Below is a small trained network, with its code and all its weights. Each question gives an input and a target symbol and asks what happens when units are switched off, that is, made to give their printed mean instead of their output.

import numpy as np


def w(rows, s, z=0):
    codes = np.array(rows[::2]) - 128.0
    scale = np.full(codes.shape[1], s)
    scale[-1] = z or s
    return codes * scale


def norm(h):
    return h / np.sqrt((h * h).mean(-1, keepdims=True) + 1e-5)


def f(y):
    return y / 2 * (1 + np.tanh(0.7978845608 * (y + 0.044715 * y**3)))


def softmax(a):
    e = np.exp(a - a.max(-1, keepdims=True))
    return e / e.sum(-1, keepdims=True)


def log_softmax(a):
    a = a - a.max(-1, keepdims=True)
    return a - np.log(np.exp(a).sum(-1, keepdims=True))


def net(x, mask):
    ids = ['αβδεηθμξπστψω'.index(c) for c in x.split()]
    T = len(ids)
    res = E[ids] + P[:T]
    u = 0
    for l in range(2):
        r = norm(res)
        for j in range(2):
            rows = slice(3 * j, 3 * j + 3)
            q, k, v = (r @ M[l][rows].T for M in (Q, K, V))
            z = softmax(np.where(np.tri(T) > 0, q @ k.T / 3**0.5, -1e9)) @ v
            o = O[l][rows]
            res = res + np.where(mask[u + j], z, o[:, -1]) @ o[:, :-1]
        u += 2
        y = f(norm(res) @ A[l][:, :-1].T + A[l][:, -1])
        res = res + np.where(mask[u : u + 12], y, B[l][:, -1]) @ B[l][:, :-1]
        u += 12
    return log_softmax(norm(res)[-1] @ U[:, :-1].T + U[:, -1])


Q, K, V, O, A, B = {}, {}, {}, {}, {}, {}
E = w([
[122,124,116],'α',
[120,127,116],'β',
[121,125,116],'δ',
[121,125,115],'ε',
[46,255,230],'η',
[121,125,116],'θ',
[127,148,134],'μ',
[130,121,122],'ξ',
[130,152,139],'π',
[137,144,141],'σ',
[124,123,117],'τ',
[121,125,116],'ψ',
[119,135,119],'ω',
],0.019)
P = w([
[98,95,136],'0',
[119,144,98],'1',
[217,134,59],'2',
[145,83,140],'3',
[1,77,213],'4',
[110,131,117],'5',
[214,168,34],'6',
[134,102,136],'7',
[64,71,199],'8',
[127,121,133],'9',
[162,124,60],'10',
[123,97,118],'11',
],0.0066)
Q[0] = w([
[102,106,142],'L0H1',
[174,137,205],'L0H1',
[130,149,157],'L0H1',
[211,101,97],'L0H2',
[204,186,48],'L0H2',
[208,209,2],'L0H2',
],0.0093)
K[0] = w([
[50,116,92],'L0H1',
[145,79,106],'L0H1',
[166,157,131],'L0H1',
[54,129,174],'L0H2',
[39,10,241],'L0H2',
[97,71,215],'L0H2',
],0.011)
V[0] = w([
[163,141,90],'L0H1',
[183,65,113],'L0H1',
[103,90,146],'L0H1',
[99,180,83],'L0H2',
[5,177,110],'L0H2',
[99,16,58],'L0H2',
],0.011)
O[0] = w([
[85,112,153,121],'L0H1',
[114,179,107,36],'L0H1',
[155,148,166,104],'L0H1',
[114,9,134,151],'L0H2',
[76,63,166,252],'L0H2',
[196,130,189,66],'L0H2',
],0.011,0.0022)
A[0] = w([
[166,103,83,117],'L0N1',
[196,173,2,153],'L0N2',
[189,131,228,129],'L0N3',
[147,64,138,29],'L0N4',
[113,213,187,193],'L0N5',
[182,190,88,168],'L0N6',
[57,60,104,163],'L0N7',
[59,110,144,157],'L0N8',
[111,100,161,77],'L0N9',
[148,114,102,181],'L0N10',
[252,111,77,254],'L0N11',
[129,242,57,162],'L0N12',
],0.0068,0.0043)
B[0] = w([
[118,232,123,125],'L0N1',
[224,156,72,150],'L0N2',
[198,65,107,176],'L0N3',
[113,136,139,120],'L0N4',
[145,151,32,155],'L0N5',
[178,164,112,126],'L0N6',
[189,134,51,254],'L0N7',
[123,159,26,196],'L0N8',
[113,84,130,126],'L0N9',
[153,205,66,159],'L0N10',
[231,255,109,177],'L0N11',
[190,85,108,172],'L0N12',
],0.0046,0.0044)
Q[1] = w([
[135,47,194],'L1H1',
[102,174,145],'L1H1',
[255,43,191],'L1H1',
[216,20,31],'L1H2',
[21,168,118],'L1H2',
[21,241,228],'L1H2',
],0.0085)
K[1] = w([
[154,47,135],'L1H1',
[104,173,173],'L1H1',
[210,110,83],'L1H1',
[76,231,170],'L1H2',
[154,111,83],'L1H2',
[246,32,3],'L1H2',
],0.011)
V[1] = w([
[82,206,153],'L1H1',
[63,155,85],'L1H1',
[114,65,76],'L1H1',
[141,89,136],'L1H2',
[254,66,68],'L1H2',
[85,148,185],'L1H2',
],0.0076)
O[1] = w([
[63,107,139,23],'L1H1',
[181,122,176,142],'L1H1',
[237,116,124,234],'L1H1',
[184,141,99,131],'L1H2',
[231,2,101,251],'L1H2',
[60,214,88,45],'L1H2',
],0.006,0.0031)
A[1] = w([
[186,188,199,224],'L1N1',
[8,71,113,229],'L1N2',
[183,140,191,169],'L1N3',
[98,124,112,142],'L1N4',
[166,110,129,132],'L1N5',
[133,211,177,228],'L1N6',
[108,189,157,179],'L1N7',
[139,85,172,5],'L1N8',
[119,75,133,100],'L1N9',
[39,129,109,108],'L1N10',
[147,102,148,50],'L1N11',
[70,24,139,189],'L1N12',
],0.012,0.0029)
B[1] = w([
[21,228,160,187],'L1N1',
[62,242,78,153],'L1N2',
[77,174,186,213],'L1N3',
[148,158,110,121],'L1N4',
[152,129,182,255],'L1N5',
[46,169,14,116],'L1N6',
[84,151,69,100],'L1N7',
[112,33,151,136],'L1N8',
[71,135,137,176],'L1N9',
[124,194,147,117],'L1N10',
[134,98,158,147],'L1N11',
[1,152,79,229],'L1N12',
],0.0073,0.0034)
U = w([
[128,141,174,68],'α',
[102,122,169,128],'β',
[116,129,175,82],'δ',
[114,135,186,129],'ε',
[110,151,131,3],'η',
[119,135,171,64],'θ',
[49,101,75,113],'μ',
[185,252,164,129],'ξ',
[73,178,99,191],'π',
[195,147,52,199],'σ',
[139,171,187,145],'τ',
[108,137,162,84],'ψ',
[34,25,144,99],'ω',
],0.015,0.0064)

Each question gives the input, a string of symbols that net reads in full, and the target symbol t.
The units are the heads (3 rows each of Q, K, V and O) and the neurons (one row each of A and B). Each row of codes is followed by its name. A weight is (code - 128) times the scale printed after its matrix; where a second scale follows, it is the last column's (O, A, B and U).
mask holds one flag per unit, layer by layer, with each layer's heads first. A switched-off unit (its flag False) gives its mean, the last column of its rows in O or B, instead of its output. The means were averaged over made-up inputs and are rounded, as every weight is.
A unit's drop is (log p(t) with every unit on - log p(t) with that unit switched off) / (log p(t) with every unit on - log p(t) with every unit switched off).
The circuit of an input: a set's keep is (log p(t) with only the set's units on - log p(t) with every unit switched off) / (log p(t) with every unit on - log p(t) with every unit switched off). Starting from the 12 units with the biggest drops (on a tie, the unit counted first), units are removed one at a time, each time the one whose removal leaves the highest keep (on an exact tie, the one counted first), for as long as the keep stays at least 0.8.
circuit, biggest first: the units of the circuit, biggest drop first
unit that matters most: the unit with the biggest drop
k most important neurons: the k neurons with the biggest drops, biggest first
top k neurons in layer l: the k neurons of layer l with the biggest drops, biggest first
which heads matter: for each layer, one digit per head in row order, 1 if its drop is at least 0.15 and else 0, layers parted by /
drop of u: that unit's drop, to one decimal
input ω μ ω σ ξ ω β, target ξ: 2 most important neurons	L0N11, L1N1
input σ σ σ ω δ ω, target ω: which heads matter	11 / 10
input μ σ ω ω ω σ ξ, target ω: which heads matter	01 / 00
input β ξ σ ξ, target ξ: circuit, biggest first	L0H2, L0N11, L1N1
input ω τ ξ σ σ, target ξ: circuit, biggest first	L0H2
input σ β ξ ω μ ω, target ω: circuit, biggest first	L0H2, L0N11
input τ μ σ σ ξ σ θ, target ξ: circuit, biggest first	L0N11, L0H2
input δ ξ ω ω ξ ξ σ, target ξ: 4 most important neurons	L0N3, L1N1, L0N7, L0N11
input ω σ σ π ξ μ, target π: circuit, biggest first	L0H2, L0N3
input σ δ ξ μ ω σ σ σ μ ω δ, target μ: top 2 neurons in layer 1	L1N12, L1N2
input σ σ σ τ ξ σ ω, target ξ: circuit, biggest first	L0H2, L1N1
input ψ ω α θ σ ω θ α, target ω: which heads matter	01 / 10
input σ μ ξ σ μ, target ξ: 2 most important neurons	L0N5, L1N1
input σ α δ σ π σ σ ω ω, target σ: circuit, biggest first	L0H2
input σ μ σ ξ, target μ: circuit, biggest first	L0H2, L1N2
input σ μ σ ω, target μ: 2 most important neurons	L1N12, L0N3
input ω σ σ μ ω α σ ω σ β, target ω: top 2 neurons in layer 1	L1N12, L1N9
input ω ξ μ θ π, target μ: 2 most important neurons	L0N11, L0N2
input ε σ θ μ σ μ, target μ: 2 most important neurons	L0N11, L0N3
input σ ω σ ξ σ η, target π: unit that matters most	L1N6
input ω σ μ σ μ μ β, target μ: drop of L0H2	1.0
input σ μ σ ξ ξ, target σ: drop of L0H2	0.8
input ω σ θ ε δ ω σ σ ψ, target σ: drop of L0H2	1.1
input ξ ω ε, target ξ: drop of L1N1	0.1
